Below are the code and all the weights of a small trained network. Each question names an input and a target symbol and asks about switching units off, where a switched-off unit gives its printed mean instead of its output.

import numpy as np


def w(rows, s, z=0):
    codes = np.array(rows[::2]) - 128.0
    scale = np.full(codes.shape[1], s)
    scale[-1] = z or s
    return codes * scale


def norm(h):
    return h / np.sqrt((h * h).mean(-1, keepdims=True) + 1e-5)


def f(y):
    return np.maximum(y, 0)


def softmax(a):
    e = np.exp(a - a.max(-1, keepdims=True))
    return e / e.sum(-1, keepdims=True)


def log_softmax(a):
    a = a - a.max(-1, keepdims=True)
    return a - np.log(np.exp(a).sum(-1, keepdims=True))


def net(x, mask):
    ids = ['ΛΣΩγδετ'.index(c) for c in x.split()]
    T = len(ids)
    res = E[ids] + P[:T]
    r = norm(res)
    for j in range(2):
        rows = slice(2 * j, 2 * j + 2)
        q, k, v = (r @ M[0][rows].T for M in (Q, K, V))
        z = softmax(np.where(np.tri(T) > 0, q @ k.T / 2**0.5, -1e9)) @ v
        o = O[0][rows]
        res = res + np.where(mask[j], z, o[:, -1]) @ o[:, :-1]
    y = f(norm(res) @ A[0][:, :-1].T + A[0][:, -1])
    res = res + np.where(mask[2:18], y, B[0][:, -1]) @ B[0][:, :-1]
    return log_softmax(norm(res)[-1] @ U[:, :-1].T + U[:, -1])


Q, K, V, O, A, B = {}, {}, {}, {}, {}, {}
E = w([
[113,138,78,28,174,115,130,130,33,139,113],'Λ',
[133,98,147,78,64,157,121,168,148,3,157],'Σ',
[107,152,53,64,159,154,169,131,101,124,127],'Ω',
[105,96,57,64,159,84,116,76,174,162,125],'γ',
[134,141,128,86,200,172,113,48,155,131,136],'δ',
[180,163,135,46,109,82,96,123,126,148,142],'ε',
[134,41,151,137,156,180,200,144,146,229,112],'τ',
],0.0073)
P = w([
[96,90,167,84,253,118,228,172,127,205,171],'0',
[94,142,157,37,113,139,172,96,120,191,161],'1',
[114,134,136,62,95,143,151,77,113,134,137],'2',
[136,135,117,75,99,153,127,89,119,101,122],'3',
[163,131,101,87,102,151,104,105,124,79,117],'4',
[191,126,81,110,104,152,88,111,119,76,123],'5',
[232,123,56,139,108,146,84,113,102,81,145],'6',
],0.0066)
Q[0] = w([
[173,125,91,86,131,146,107,101,123,100,123],'head 1',
[175,116,78,165,136,134,78,132,126,111,91],'head 1',
[92,180,144,167,67,47,166,213,120,183,82],'head 2',
[115,254,97,57,104,65,80,149,93,78,215],'head 2',
],0.0078)
K[0] = w([
[158,65,123,82,120,174,158,128,126,126,129],'head 1',
[179,105,118,77,135,124,116,138,136,96,154],'head 1',
[2,120,124,127,151,124,159,142,117,112,146],'head 2',
[155,137,68,123,187,125,83,59,155,171,100],'head 2',
],0.0093)
V[0] = w([
[108,67,237,128,38,143,159,229,180,72,185],'head 1',
[46,156,197,102,127,87,118,156,143,3,170],'head 1',
[180,122,146,147,143,207,99,87,178,131,140],'head 2',
[142,69,80,128,123,84,130,79,154,200,94],'head 2',
],0.0062)
O[0] = w([
[217,129,62,255,53,148,92,94,48,98,107,79],'head 1',
[227,76,98,209,119,166,103,157,103,165,214,103],'head 1',
[145,85,199,165,99,150,157,93,99,160,91,253],'head 2',
[134,103,66,182,73,146,81,169,157,212,113,192],'head 2',
],0.0063,0.0043)
A[0] = w([
[103,172,245,109,212,110,183,133,155,91,141,6],'neuron 1',
[116,143,89,136,80,113,89,94,126,124,109,116],'neuron 2',
[143,79,145,155,109,141,137,122,170,176,122,108],'neuron 3',
[137,145,116,104,123,113,99,135,52,172,104,23],'neuron 4',
[145,110,164,129,110,108,106,164,137,106,178,170],'neuron 5',
[180,127,133,184,110,132,112,147,87,137,201,94],'neuron 6',
[97,148,107,115,131,88,87,217,155,160,157,74],'neuron 7',
[139,100,138,251,131,130,107,127,109,167,98,64],'neuron 8',
[133,133,211,129,146,135,179,103,109,124,185,77],'neuron 9',
[63,254,171,133,156,35,135,155,120,70,126,2],'neuron 10',
[35,184,139,111,150,73,102,196,201,124,77,21],'neuron 11',
[106,104,97,120,76,174,196,158,106,130,103,78],'neuron 12',
[113,151,103,208,169,136,194,225,169,86,197,36],'neuron 13',
[118,137,193,129,110,158,150,73,117,102,120,83],'neuron 14',
[113,67,148,119,124,188,202,116,196,157,121,74],'neuron 15',
[74,147,135,70,90,148,103,106,151,140,101,135],'neuron 16',
],0.0091,0.0043)
B[0] = w([
[138,238,176,142,130,191,160,56,166,105,63,228],'neuron 1',
[118,160,193,97,145,132,140,104,121,123,136,161],'neuron 2',
[135,116,165,148,131,121,131,184,77,125,169,173],'neuron 3',
[124,95,139,181,90,132,142,131,170,89,139,139],'neuron 4',
[118,130,81,148,165,129,133,107,93,199,129,159],'neuron 5',
[75,181,160,66,130,129,125,93,164,107,134,186],'neuron 6',
[117,173,115,182,102,168,119,138,175,105,100,149],'neuron 7',
[82,109,107,140,164,65,164,181,153,123,54,162],'neuron 8',
[133,94,142,161,163,84,106,144,146,117,67,182],'neuron 9',
[254,25,135,241,99,178,120,239,13,160,206,137],'neuron 10',
[133,46,63,118,66,60,43,100,105,142,189,197],'neuron 11',
[169,114,159,132,157,86,92,122,116,184,136,168],'neuron 12',
[15,123,54,189,43,124,228,59,196,18,177,132],'neuron 13',
[86,159,98,111,128,112,128,151,160,164,155,194],'neuron 14',
[155,78,133,168,90,99,119,141,93,76,164,255],'neuron 15',
[122,153,161,185,176,132,174,137,144,103,69,254],'neuron 16',
],0.0083,0.0076)
U = w([
[92,199,222,108,171,104,174,90,149,84,40,68],'Λ',
[152,167,142,32,78,166,71,52,107,153,255,199],'Σ',
[195,28,162,214,122,118,115,141,34,163,117,195],'Ω',
[59,94,49,72,116,23,71,132,229,149,101,6],'γ',
[92,169,82,66,233,169,153,216,89,130,177,187],'δ',
[161,173,87,234,110,211,93,209,225,206,122,69],'ε',
[65,138,46,171,92,172,237,153,155,48,217,134],'τ',
],0.0069,0.0022)

Each question gives the input, a string of symbols that net reads in full, and the target symbol t.
The units are the heads (2 rows each of Q, K, V and O) and the neurons (one row each of A and B). Each row of codes is followed by its name. A weight is (code - 128) times the scale printed after its matrix; where a second scale follows, it is the last column's (O, A, B and U).
mask holds one flag per unit, heads first, then neurons. A switched-off unit (its flag False) gives its mean, the last column of its rows in O or B, instead of its output. The means were averaged over made-up inputs and are rounded, as every weight is.
A unit's drop is (log p(t) with every unit on - log p(t) with that unit switched off) / (log p(t) with every unit on - log p(t) with every unit switched off).
The circuit of an input: a set's keep is (log p(t) with only the set's units on - log p(t) with every unit switched off) / (log p(t) with every unit on - log p(t) with every unit switched off). Starting from the 12 units with the biggest drops (on a tie, the unit counted first), units are removed one at a time, each time the one whose removal leaves the highest keep (on an exact tie, the one counted first), for as long as the keep stays at least 0.8.
circuit, biggest first: the units of the circuit, biggest drop first
k most important neurons: the k neurons with the biggest drops, biggest first
heads that matter: for each layer, one digit per head in row order, 1 if its drop is at least 0.15 and else 0, layers parted by /
input Λ Λ δ δ δ γ Ω, target γ: circuit, biggest first	neuron 11; head 1
input δ Σ τ τ τ δ Λ, target Λ: heads that matter	10
input Σ γ Ω Λ Λ δ γ, target Ω: heads that matter	01
input δ Σ Λ, target Ω: heads that matter	10
input Λ Σ Λ, target τ: circuit, biggest first	head 2; neuron 4; head 1
input δ δ τ τ Λ, target Ω: most important neuron	neuron 10
input γ δ δ δ γ ε, target γ: circuit, biggest first	head 1; neuron 11
input Σ δ Λ Λ Ω τ ε, target Λ: 3 most important neurons	neuron 15; neuron 11; neuron 2
input Σ δ δ γ γ, target Ω: circuit, biggest first	head 1; neuron 3
input δ δ ε Σ Ω ε δ, target Σ: heads that matter	00
input γ Σ Σ, target Σ: circuit, biggest first	head 1; neuron 6; neuron 16
input δ γ δ τ δ τ Σ, target Λ: heads that matter	10
input Λ δ γ Σ Ω, target ε: heads that matter	11
input τ δ δ Σ Σ γ ε, target γ: circuit, biggest first	neuron 1; neuron 15
input Ω Ω Σ Λ, target δ: 2 most important neurons	neuron 15; neuron 1
input Λ Σ γ γ δ, target Ω: heads that matter	11
input Σ δ Λ δ, target Ω: heads that matter	10
input δ Λ γ, target γ: circuit, biggest first	head 2
input ε δ Σ Σ Σ Σ Λ, target Σ: heads that matter	01
input δ Σ τ δ γ Ω, target Ω: heads that matter	00
input τ δ γ, target γ: circuit, biggest first	head 1; neuron 11
input δ τ Σ γ τ τ γ, target Λ: heads that matter	10
